Each row is shifted at random along 7 fixed directions that mean nothing.
Known rows, with every step that occurs
merakuf, zalanot, tapib, zura: -0.879,-3.037,-1.354,-1.404,2.076,-1.198,-0.189,0.504,1.977,-0.239,0.928,-2.646,1.472,-1.099,2.448,-1.480,1.565,0.726,-0.907,-1.216,-0.298,-1.922,1.885,-0.293,0.820,0.902,2.163,-0.663,-0.402,0.481,0.666,2.250,0.314,-1.164,0.733,-0.571,-1.538,-1.259,2.466,1.875,-0.652
mezo, tapib, zalanot, merakuf, nase, zovidin: -1.494,-1.082,-0.507,0.164,-0.199,0.322,3.901,0.064,-1.344,1.149,0.582,0.110,-0.344,1.788,1.151,2.183,-0.105,-0.047,1.622,-0.895,-1.624,3.176,0.000,-0.271,-2.392,-1.437,3.310,0.333,-1.647,1.304,-0.135,1.856,2.080,0.052,0.285,-0.058,0.377,1.021,-0.391,-0.119,-0.422
zovidin, merakuf, tapib, zura: -0.311,-0.877,0.334,-2.562,0.356,-1.104,0.408,-0.259,0.303,-0.753,-0.775,0.892,0.832,-0.485,0.887,-2.530,-0.931,-0.635,1.450,-0.997,-2.337,1.248,0.120,-0.971,-1.846,-0.280,1.401,-0.556,-0.072,2.036,0.736,-0.601,1.874,-1.331,-0.808,1.123,0.579,-0.369,-2.116,-0.725,-1.068
zura, mezo, nase, zovidin, zalanot, merakuf, tapib, kipovid: -0.177,0.426,-0.612,2.379,0.450,-1.232,1.381,-0.676,0.034,-1.952,0.380,1.954,1.685,0.125,-1.560,1.161,0.547,-0.826,2.511,0.843,1.001,-0.104,-0.011,4.513,-0.474,-0.295,2.845,1.072,-2.109,1.848,-1.443,-0.555,-0.617,-1.504,-0.980,0.695,2.381,-0.091,-2.372,-0.314,2.406
mezo, pinuf, merakuf, tapib: -1.819,-1.314,0.795,0.403,1.605,-1.030,2.998,-0.008,1.767,1.690,-0.591,-1.437,1.352,0.948,0.314,1.791,0.750,1.061,1.192,0.243,1.372,-1.403,0.653,0.835,1.533,-0.592,1.890,-0.686,-2.257,0.960,-1.677,0.601,1.946,-0.775,0.295,-0.417,-0.311,-1.636,1.365,1.481,1.866
zovidin, zalanot, merakuf, nase, kipovid, pinuf, mezo: -0.654,-1.177,1.900,-0.933,1.510,-1.864,3.012,-0.210,1.874,0.510,-1.368,-1.208,0.326,0.407,0.344,-1.431,0.638,-0.677,-0.007,-0.417,-0.192,-1.722,1.097,-1.113,0.068,-0.331,0.918,-1.643,-0.135,0.818,0.520,1.832,1.407,-0.617,-1.138,1.293,-1.301,-1.465,-0.489,0.557,0.101
nase, zovidin, zalanot, tapib: -0.143,-3.613,-3.257,-0.574,-0.050,-1.125,0.576,0.452,-0.110,-0.824,0.838,0.831,1.395,0.502,0.546,2.775,1.081,0.740,0.489,-2.155,-0.779,1.849,0.415,-0.245,-0.688,-2.501,3.236,-1.021,-2.260,0.504,0.416,2.727,2.427,0.515,3.411,0.606,-0.614,-0.663,1.617,-0.332,-0.255
zovidin, merakuf, nase, pinuf, mezo, tapib, zura, kipovid: -1.614,-1.178,0.306,0.591,0.569,-1.193,2.149,-1.214,0.922,-1.117,-0.186,2.112,2.376,-0.193,-1.349,0.978,0.224,0.392,3.119,0.391,0.463,0.683,0.666,2.728,-0.551,-1.101,4.121,-1.262,-3.582,3.373,-1.993,0.454,0.853,-0.599,-0.235,0.434,1.721,-3.800,-1.131,-0.695,1.008
kipovid, nase, zovidin, merakuf, tapib: 0.997,0.085,-1.215,0.920,0.047,-1.155,1.869,0.779,-1.696,-1.150,-1.361,2.061,1.773,2.212,-0.906,2.359,-0.917,-0.162,1.118,0.065,0.738,0.325,-1.742,1.767,-1.653,-1.338,2.562,1.100,-0.454,-0.331,-1.338,-0.392,1.895,-1.226,2.153,1.407,1.841,3.454,-2.173,-0.052,1.299
kipovid, zura, tapib, zovidin, zalanot: 0.121,-2.358,-0.046,-0.310,1.270,-1.071,0.908,-0.070,0.435,-1.563,-1.084,0.194,1.009,0.765,-0.459,-1.171,-0.612,-0.028,-0.047,-0.897,0.070,-1.072,-0.412,-2.387,-1.308,-0.875,0.673,-1.029,1.095,0.482,1.244,1.173,2.129,-0.712,-0.332,1.087,-0.502,0.477,-0.925,-0.639,-0.602
tapib, zalanot, merakuf, nase: -0.023,-0.841,1.403,-1.807,0.428,-0.749,2.585,0.399,0.254,0.146,-0.217,-0.837,-0.666,-0.804,1.085,-0.727,-0.553,-1.942,0.651,-1.482,-1.978,1.659,0.228,-1.301,-3.103,-0.482,0.471,-0.868,0.545,1.269,0.601,0.593,1.277,0.384,-1.501,1.546,0.402,0.359,-1.433,0.843,-0.806
zura, tapib, zovidin, zalanot, merakuf, nase, kipovid: -1.142,-2.590,-1.008,0.008,-0.074,-0.886,3.092,0.707,0.637,0.776,-0.952,0.538,-0.035,1.600,0.976,0.472,-1.423,-0.726,1.455,-0.002,-0.328,-0.282,-0.394,0.804,-1.268,-1.013,5.952,0.219,-0.556,1.318,-0.506,0.570,2.280,-0.217,1.953,-0.279,-0.412,1.015,-0.124,0.850,-0.459
zura, tapib, kipovid, pinuf, merakuf, nase, zovidin: -1.710,-3.406,0.610,0.646,2.383,-1.590,1.191,-2.136,0.506,-2.389,0.780,-0.199,1.989,-0.049,-0.603,0.745,1.943,2.051,-0.123,-2.130,0.034,0.100,1.160,-1.019,-0.275,-0.375,-0.260,-2.075,0.195,0.523,-0.203,0.665,0.419,-1.028,-0.682,0.153,1.729,-2.880,-0.453,-0.478,0.093
tapib, zovidin, zalanot, merakuf, nase, kipovid, zura: 0.398,-2.442,-2.130,0.016,2.176,-2.407,2.665,0.730,0.801,-1.770,0.030,0.498,1.563,0.519,-0.115,1.175,1.212,-0.397,0.016,-2.628,0.197,-0.864,-0.987,0.622,-1.368,-0.945,2.906,-0.214,-0.616,-0.490,-1.115,0.195,2.493,-1.450,2.574,0.690,0.861,1.137,-0.696,2.197,0.287
merakuf, nase, zovidin, zalanot, tapib, kipovid, zura: -0.110,0.242,0.005,0.424,0.934,-2.191,1.931,0.118,0.779,-0.425,-0.327,-0.900,0.825,0.009,0.360,-1.343,1.013,-1.723,0.233,1.539,1.362,-1.857,0.979,1.393,-0.439,-0.573,1.836,0.838,-0.111,0.844,0.505,2.495,-0.451,-1.388,-0.932,1.063,-0.518,0.847,-0.900,-0.003,0.724
zura, mezo, tapib, zovidin: -0.300,0.507,1.570,2.663,0.328,0.697,1.642,-0.360,-0.449,-0.073,0.563,0.640,-0.146,0.808,-2.699,0.971,0.759,-0.723,1.848,1.533,0.512,0.991,0.733,0.815,0.162,-2.119,0.229,-1.528,-1.966,2.568,-0.749,1.943,-0.739,0.766,-2.967,0.577,-0.940,-1.056,-1.438,-1.975,1.378
zura, kipovid, nase, pinuf, merakuf, zalanot, tapib: -1.527,-2.530,1.676,-0.456,0.252,-1.002,2.153,-0.932,1.219,0.443,-1.284,-1.413,1.074,1.034,1.182,-1.505,-0.479,0.198,0.018,-0.171,0.589,-1.910,1.111,-1.494,-0.458,0.696,2.044,-0.968,0.535,0.580,0.805,1.366,1.117,-0.497,-1.126,0.548,-0.836,-1.636,0.836,0.551,0.014
tapib, kipovid, zura, mezo, pinuf: -0.807,-1.495,-1.505,0.158,-0.559,-1.153,0.143,-0.947,-0.462,0.326,0.320,-0.248,1.853,1.667,0.218,-1.558,-0.448,0.679,1.718,-0.031,-0.022,-0.219,-0.727,1.499,-0.995,0.643,3.929,0.906,-0.970,0.102,1.889,1.152,1.407,-0.720,-0.598,-0.904,-0.925,-0.138,0.646,-0.085,-0.971
pinuf, merakuf, nase, zovidin, zalanot: -1.910,1.837,1.797,0.958,2.292,-0.450,6.286,0.405,-0.751,1.876,-1.933,-1.263,-2.113,4.281,2.195,-0.197,0.374,-0.367,-0.526,0.853,-2.342,-1.627,0.972,-2.267,1.478,0.963,0.796,1.514,1.493,-0.365,-0.410,0.091,1.010,-2.319,-0.357,-0.817,-1.461,3.491,-2.654,-1.022,-0.175
zalanot, merakuf, tapib, zovidin: -0.721,-0.926,1.121,0.516,2.511,-0.617,2.353,0.991,0.695,1.228,1.022,-2.042,0.040,0.175,-0.880,0.268,2.381,-0.892,-1.224,-0.071,-0.682,-0.036,1.058,-1.419,1.510,-1.538,-0.693,-2.437,-0.865,0.865,-0.438,2.786,-0.963,-0.505,-0.340,0.483,-2.143,-0.005,-0.499,0.981,0.070
pinuf, merakuf, nase, kipovid, zura: -1.474,-0.432,2.238,0.113,1.591,-2.266,3.736,-0.519,0.604,-0.520,-1.327,0.261,0.973,0.623,-0.585,1.480,0.442,-0.198,1.090,0.454,0.152,-0.777,0.879,-0.625,-0.825,-1.154,-0.337,-1.125,0.202,0.461,-1.263,0.360,1.324,-0.800,-1.368,2.155,1.373,-0.563,-2.189,-0.096,1.101
zovidin, zalanot, tapib, kipovid, pinuf, mezo, zura: 1.181,0.143,0.299,0.020,-0.776,-0.281,1.542,-0.802,-0.699,-0.464,-1.123,1.315,0.852,1.664,-1.010,-0.956,-0.367,-1.718,1.928,0.520,-1.494,1.384,-0.360,-0.078,-2.353,-1.542,1.365,-0.036,-0.565,1.336,0.587,0.795,1.801,-0.298,-1.944,1.778,-0.159,0.558,-2.256,-1.474,0.781
merakuf, nase, kipovid, zura, mezo, pinuf: -1.128,-0.828,1.447,1.571,2.966,-1.168,4.048,0.066,0.434,-0.639,-1.688,-1.355,0.949,1.561,0.338,0.304,0.494,1.538,-0.493,-0.456,1.587,-2.176,0.717,-1.531,0.795,0.859,0.367,0.000,-0.115,-0.074,-1.696,0.059,1.156,-2.816,-1.046,0.145,0.623,0.046,-0.741,0.782,0.999
zovidin, merakuf, tapib, kipovid: 0.357,-2.393,0.588,-0.571,0.578,-1.225,1.476,0.559,1.692,-0.908,-1.013,2.005,1.884,-1.379,-2.518,2.051,0.077,-1.019,2.451,-0.042,1.895,0.549,-0.300,0.790,-1.687,-3.777,2.496,-2.834,-3.130,3.267,-2.785,0.511,2.325,0.515,0.468,2.436,0.797,-2.417,-1.095,0.945,1.887
mezo, nase, kipovid, pinuf, merakuf, zalanot, tapib: -1.513,0.573,1.894,0.355,0.601,-0.485,3.523,-1.527,-0.967,0.824,-1.014,-1.265,0.357,2.394,1.174,-0.648,0.535,0.058,0.473,-0.182,-0.788,0.268,0.609,-0.836,-0.408,0.759,-0.055,0.826,0.096,-0.083,0.402,0.832,1.034,-1.850,-2.864,0.378,0.542,0.796,-0.979,-0.221,0.744
zalanot, tapib, zura, mezo, pinuf, merakuf, nase: -0.873,-0.650,1.756,2.427,3.081,0.619,4.970,0.725,0.245,0.130,-0.819,-0.981,0.313,2.077,-0.559,1.526,0.714,0.111,-0.448,0.122,-0.843,-0.105,1.048,-1.953,1.490,-0.849,0.614,-1.691,-0.928,1.141,-2.988,0.224,0.582,-1.417,-0.233,0.587,-0.604,0.158,-1.544,0.730,1.160
zovidin, zalanot, tapib, zura, mezo, nase, kipovid, pinuf, merakuf: -0.385,-0.309,1.502,-0.387,0.664,-0.353,3.192,-1.416,-0.305,-0.891,-1.616,0.357,-0.088,1.812,0.753,-2.115,-0.509,-1.092,0.719,-1.018,-2.586,0.794,0.457,-2.400,-1.732,0.073,0.580,-0.155,0.816,1.047,0.764,-0.095,2.135,-1.531,-2.426,1.396,0.226,0.257,-2.660,-1.228,-0.175
kipovid, pinuf, merakuf, zalanot, tapib, zura: -0.440,-1.533,0.238,-0.942,-0.142,-1.419,2.236,-0.290,-0.608,1.031,-0.890,-0.162,1.449,1.723,0.184,0.702,-1.117,0.316,1.057,-0.198,-1.843,0.676,-0.093,-0.632,-1.516,-1.255,2.520,-0.989,0.030,0.136,0.311,0.574,2.730,0.152,0.569,1.110,-0.132,0.469,-0.397,0.263,-0.285
tapib, kipovid, nase, zovidin, zalanot: 1.063,0.552,-1.368,0.257,-1.719,-1.324,1.108,-0.613,-1.617,-0.385,-0.336,1.572,0.841,1.622,-0.787,0.044,-0.504,-2.101,2.187,0.647,0.254,0.958,-1.575,2.550,-3.563,-1.423,3.097,1.813,-0.144,0.020,1.263,0.997,1.243,0.109,-0.391,0.954,0.606,2.580,-1.707,-0.748,0.383
kipovid, pinuf, mezo, tapib, zalanot: -0.784,1.075,0.378,0.882,0.657,-0.937,-0.272,-1.763,-0.366,0.510,0.623,-1.852,1.401,2.123,0.065,-2.385,1.525,0.695,0.661,1.237,-0.181,-1.697,0.503,2.708,1.011,2.155,0.622,1.297,0.347,-0.814,2.221,2.375,-0.991,-1.041,-2.682,-1.410,-1.278,0.165,0.360,-0.968,-0.182
mezo, pinuf, merakuf, zalanot: 0.542,0.701,-0.851,-0.277,0.180,-2.480,-0.464,-1.545,0.723,-2.562,0.237,1.226,3.383,-1.507,-0.139,0.551,0.251,-0.013,3.056,-0.560,-0.192,-0.341,-0.426,5.195,-1.551,1.068,0.096,1.978,-0.846,0.639,-0.809,-3.341,1.025,-1.966,-1.548,1.266,5.005,-0.647,-1.672,0.546,3.170
mezo, zura, tapib, zovidin, zalanot: -0.694,0.307,-0.334,1.233,0.956,1.027,2.442,-0.142,-0.759,0.509,-0.406,0.450,-0.494,2.132,-0.177,-0.596,0.034,-0.735,1.248,0.884,-0.887,0.734,-0.474,-0.694,0.050,-0.694,1.262,0.655,-1.299,1.967,0.279,1.097,0.615,-1.068,-1.402,-1.082,-0.934,1.154,-1.703,-2.033,0.278
merakuf, nase, zovidin, zalanot: -0.487,-0.199,0.412,-0.654,1.404,-1.385,1.402,-0.663,-0.092,-1.232,0.086,-0.641,-0.195,-0.397,1.344,-0.972,1.379,0.196,-0.269,-1.385,-0.885,0.126,1.710,-1.308,-0.427,0.194,-0.787,-0.090,0.244,0.982,1.119,1.246,0.093,-1.550,-1.299,0.339,0.344,-0.546,-0.991,-1.614,-0.192
nase, kipovid, zura, mezo: -0.444,0.263,0.470,1.240,0.905,-1.590,2.418,0.587,0.245,0.342,-1.846,-0.723,0.834,2.254,-0.491,-1.228,-0.545,-0.886,0.420,2.359,1.046,-2.674,-0.352,0.462,0.371,0.301,1.419,1.375,0.829,-0.826,0.406,1.286,0.427,-1.460,-1.383,0.872,-1.090,2.335,-1.332,0.137,0.305
zalanot, tapib, zovidin, merakuf: 1.117,-0.239,-0.230,1.869,2.621,0.123,3.245,2.185,0.689,0.061,-0.621,-1.012,0.526,2.129,-0.970,0.608,1.593,-1.800,-1.134,0.243,0.267,-1.414,-0.756,0.335,1.879,-1.225,1.067,-0.417,-0.635,-0.204,-2.575,0.849,0.355,-1.187,1.617,0.737,-1.844,3.131,-1.027,2.253,1.433
merakuf, zalanot, tapib, kipovid: 0.201,-2.181,1.332,-0.344,1.387,0.719,4.313,1.183,-0.502,0.696,-1.512,-1.231,-0.912,1.961,1.233,0.741,-0.226,-0.049,-0.841,-1.649,-1.935,0.896,0.943,-5.360,-1.640,-1.541,0.637,-1.452,0.749,0.633,-1.141,0.533,2.846,-0.642,-0.319,1.204,-1.229,1.493,-0.663,0.853,-0.175
mezo, zura, tapib, zalanot, merakuf, nase, kipovid: -2.173,-1.858,1.084,-1.345,0.744,-0.850,2.548,-0.449,1.531,0.524,-0.213,-0.918,0.231,-0.707,1.701,-1.691,-0.581,-0.974,1.470,0.024,-0.369,0.746,0.685,-0.643,-1.807,-0.113,1.694,-0.213,-0.609,2.103,0.852,1.537,1.046,-0.247,-2.355,0.458,0.485,-1.610,-0.426,0.166,-0.558

Rows
-0.399,0.178,0.305,0.478,-1.673,-0.740,3.469,0.017,-2.138,2.337,-0.563,-0.177,0.267,3.481,0.236,0.365,-1.009,-1.495,1.228,1.687,-2.160,2.176,-0.229,0.377,-1.793,-1.769,3.645,0.654,0.180,-0.085,0.519,1.630,1.244,0.193,0.026,1.124,-1.041,2.971,-1.361,-0.361,-0.454  zalanot, tapib, kipovid, pinuf, merakuf, nase, zovidin
-2.934,-1.241,2.354,-1.671,0.007,-2.011,3.968,-1.352,0.929,2.082,-0.937,-1.809,-0.088,1.409,2.572,-2.448,-1.277,-0.096,1.298,-0.469,-1.214,0.057,0.936,-1.944,-1.572,0.235,1.968,-0.075,0.811,0.686,1.825,0.830,2.940,-0.361,-2.514,0.238,-0.287,-1.184,0.068,-0.043,-1.239  mezo, pinuf, merakuf, nase, kipovid, zura, tapib, zovidin
-0.398,0.977,1.309,2.558,2.006,-0.757,6.060,0.258,-0.949,1.005,-2.044,-0.026,0.097,4.579,-1.328,1.190,0.604,-0.486,0.545,1.250,0.093,-1.264,-0.614,-0.604,-0.031,-1.191,1.711,0.690,-0.136,-0.578,-2.282,0.634,2.004,-1.592,-0.952,0.266,-0.437,2.867,-2.546,0.276,1.210  nase, kipovid, pinuf, mezo, tapib, zovidin, merakuf, zalanot
-1.203,-1.865,-0.228,0.212,1.316,-0.955,5.053,0.027,0.477,0.091,-2.271,0.706,0.868,3.259,1.456,0.187,-1.426,0.533,1.167,-1.265,0.260,-1.141,-1.201,-1.215,-1.623,0.484,4.107,1.450,0.030,-0.114,-1.357,-1.718,4.052,-2.163,1.217,-0.405,1.141,1.464,-1.165,1.142,0.650  mezo, zura, kipovid, nase, pinuf, merakuf, tapib, zovidin, zalanot
-1.270,-0.783,2.610,0.957,1.462,-0.664,5.438,0.555,1.066,1.572,-1.932,-2.262,0.195,3.353,0.966,-1.463,-0.545,-1.179,-0.547,0.971,-0.428,-1.529,0.490,-2.061,0.233,0.120,2.061,0.207,1.502,-0.819,-0.514,1.113,1.552,-0.866,-1.123,1.313,-1.771,1.838,-0.697,1.951,0.044  zalanot, tapib, kipovid, zura, mezo, nase, pinuf, merakuf
-2.175,0.621,2.144,0.113,1.408,0.569,3.937,-1.058,-0.697,0.467,-1.063,0.128,-0.775,2.019,1.176,-1.728,-0.284,-0.026,1.209,0.260,-2.820,1.390,1.231,-1.964,-0.177,0.758,1.679,-0.205,-0.962,2.883,-0.264,0.778,0.420,-1.359,-2.448,-0.861,-0.149,-1.119,-2.586,-2.533,-1.170  zovidin, merakuf, nase, pinuf, mezo, zura, tapib, zalanot
-1.691,0.404,2.768,-0.298,0.875,-0.584,5.465,-1.349,-0.281,1.356,-1.929,-0.583,-0.963,2.537,1.227,-1.707,-0.913,-0.890,0.840,-0.271,-1.523,0.273,0.508,-3.922,-1.744,-0.452,0.151,0.007,0.700,1.369,0.744,-0.091,2.881,-1.587,-3.035,0.478,-0.093,0.257,-2.535,-1.389,0.036  mezo, pinuf, merakuf, tapib, zura, kipovid, nase, zovidin, zalanot
-1.646,-0.380,0.150,0.149,0.793,-1.827,2.323,-1.210,0.065,-0.496,-0.505,1.122,0.799,1.149,0.025,-0.049,0.238,-0.752,1.636,0.952,-0.509,-0.960,0.616,0.586,-1.153,-0.509,2.367,0.168,-0.074,1.310,0.110,0.606,0.816,-1.398,-0.601,0.352,0.645,-0.006,-2.360,-1.261,0.335  pinuf, merakuf, tapib, zura, kipovid, nase, zovidin, zalanot
-1.093,-1.540,-0.265,-0.256,0.936,-1.800,1.547,-0.191,0.716,-0.098,-0.204,-0.430,1.583,0.680,0.708,-0.860,-0.178,0.349,0.535,-0.636,1.245,-0.889,-0.015,0.654,-0.458,-0.297,3.114,-0.350,-0.988,0.600,0.527,1.708,1.584,-0.601,0.522,0.081,-0.333,-0.662,0.408,0.434,-0.373  kipovid, nase, zovidin, merakuf, tapib, zura, mezo, pinuf
0.162,0.539,0.183,0.938,-0.547,0.994,1.830,-0.911,-1.746,0.844,-1.085,0.697,-0.334,3.054,-0.869,-1.681,-0.339,-1.405,1.072,1.605,-2.354,0.744,0.254,-1.450,-0.459,-0.856,2.127,-0.471,-0.872,2.027,1.463,2.298,0.498,-0.751,-1.793,-0.076,-2.677,0.733,-2.062,-2.986,-0.574  zovidin, zalanot, tapib, zura, kipovid, pinuf, mezo
-2.449,-3.470,-0.999,-1.186,0.845,-3.847,-0.411,-1.739,1.816,-1.272,1.178,-0.729,2.922,-0.824,1.026,-1.439,1.113,1.305,1.218,-1.323,0.627,-1.244,1.168,1.353,-0.856,0.568,2.587,-0.417,-0.454,-0.170,1.592,1.789,1.412,-0.885,-0.846,0.234,0.768,-3.207,1.356,0.628,-0.906  nase, kipovid, zura, mezo, pinuf, merakuf, tapib, zovidin
-1.228,-1.759,1.384,1.389,0.948,-1.582,5.011,0.484,1.610,0.778,-1.510,1.041,1.309,0.910,-2.433,3.140,-1.162,-0.863,2.661,1.028,2.355,-0.449,-0.532,1.334,-1.115,-3.250,4.070,-2.016,-2.513,1.539,-2.763,0.814,2.835,1.483,0.360,1.680,0.265,-1.648,-0.469,1.716,1.606  tapib, zura, mezo, nase, kipovid, pinuf, merakuf
-0.340,0.484,1.932,-0.737,-0.866,-2.737,1.635,-0.679,2.044,-0.126,-1.398,0.920,1.057,0.208,-0.413,-2.606,-1.208,-2.468,2.834,2.078,1.204,-1.796,0.322,1.871,-2.150,-0.731,1.206,0.382,0.541,0.896,1.756,1.062,1.341,0.816,-3.516,2.434,0.108,-1.034,-1.749,-0.984,0.926  pinuf, mezo, zura, kipovid, nase, zovidin, zalanot
-1.850,0.224,1.656,-1.739,1.247,-0.830,3.095,-0.698,0.597,0.790,0.041,-2.126,-0.769,0.514,3.099,-3.887,0.738,-1.300,-0.391,-1.265,-1.942,0.541,1.476,-2.448,-0.365,0.711,-0.169,0.334,0.443,1.004,2.346,2.043,0.840,-1.278,-2.888,0.315,-1.135,-0.005,-0.639,-0.349,-1.328  mezo, nase, zovidin, merakuf, zalanot, tapib, zura
-1.000,-1.075,0.233,-0.736,-0.631,-3.464,0.732,-1.244,1.225,-1.281,-0.689,0.849,2.414,-0.893,-0.239,-0.970,-1.147,-1.282,3.070,1.274,0.981,-0.840,0.124,2.755,-3.233,-0.353,2.674,0.973,-0.024,0.903,0.565,0.324,1.580,-0.489,-2.523,2.158,2.435,-1.118,-1.416,0.174,0.696  nase, kipovid, zura, mezo, pinuf, merakuf, tapib, zalanot
-0.808,-2.444,0.486,0.895,2.897,-1.982,6.721,1.763,1.725,1.133,-2.066,-0.582,0.069,2.923,-0.282,1.448,0.026,-0.652,-0.782,-0.273,0.490,-2.284,0.016,-2.827,0.287,-2.323,3.206,-1.286,0.023,-0.358,-1.607,1.392,3.388,-0.673,2.452,1.026,-1.797,1.307,-0.943,1.934,0.258  nase, zovidin, zalanot, merakuf, tapib, zura, kipovid, pinuf, mezo
-0.139,-1.457,-0.588,0.667,-0.528,-0.618,3.630,1.781,0.522,0.764,-1.053,1.354,1.147,1.474,-0.552,1.759,-1.999,-1.830,2.173,1.064,-0.021,1.269,-0.736,1.721,-1.190,-2.835,5.635,-0.460,-2.113,1.546,-1.889,0.740,2.496,0.903,2.075,1.991,-0.335,1.192,-0.709,1.453,0.677  zalanot, tapib, zura, mezo, nase, zovidin, merakuf
-1.507,0.359,2.618,0.741,0.626,-0.901,2.090,-1.109,-0.028,0.022,-0.889,-0.898,0.905,1.113,0.013,-1.845,-0.526,-0.248,0.665,1.621,-0.734,-0.791,1.623,-1.181,0.086,0.435,0.171,-0.530,0.270,1.362,1.181,1.939,-0.217,-0.859,-3.663,1.369,-0.481,-0.869,-1.467,-1.605,0.116  kipovid, zura, mezo, nase, pinuf, merakuf, zalanot, tapib
-0.577,2.014,2.414,2.775,0.895,1.169,5.122,0.196,-1.881,0.821,-1.421,2.480,-1.020,3.486,-2.695,1.913,-0.630,-1.449,2.573,2.672,-1.958,1.842,0.202,-1.651,-0.727,-3.032,0.604,-1.263,-1.670,3.102,-2.140,0.755,0.853,0.261,-2.895,0.890,-0.396,0.948,-4.792,-3.473,1.065  pinuf, mezo, zura, tapib, zovidin, merakuf, zalanot
0.416,0.728,1.122,0.503,0.918,0.003,2.957,-0.550,-0.062,-0.403,-1.961,-0.513,-0.187,2.010,0.525,-2.942,-0.448,-1.762,0.201,0.381,-1.082,-0.781,0.039,-1.129,-0.682,0.647,0.942,1.037,0.759,0.774,0.607,0.326,1.047,-2.131,-2.424,0.818,-0.695,1.715,-2.255,-0.552,0.413  zovidin, zalanot, tapib, zura, mezo, nase, kipovid, pinuf
-1.946,-1.491,-0.426,0.943,1.369,0.818,3.986,-1.484,-2.612,-0.437,-0.282,0.538,-0.147,3.682,0.858,0.779,0.697,1.458,-0.019,-2.920,-2.359,2.520,-0.463,-3.764,-1.013,0.064,1.090,-0.086,-0.886,0.302,0.703,1.189,2.363,-2.339,-0.531,-0.939,0.290,1.030,-1.500,-1.540,-1.180  mezo, nase, kipovid, zura, tapib, zovidin, zalanot, merakuf
-0.779,-2.765,0.706,0.138,0.814,-1.053,1.158,-2.401,0.467,-2.533,-0.142,0.591,1.630,0.833,-0.130,-1.008,0.838,1.284,0.617,-2.923,0.242,-0.254,0.579,-1.372,-1.905,0.620,0.678,-1.125,0.311,0.369,0.883,0.392,1.760,-0.880,-1.624,0.296,1.218,-2.833,-0.179,-0.802,0.016  zura, kipovid, nase, pinuf, mezo, tapib, zovidin, zalanot
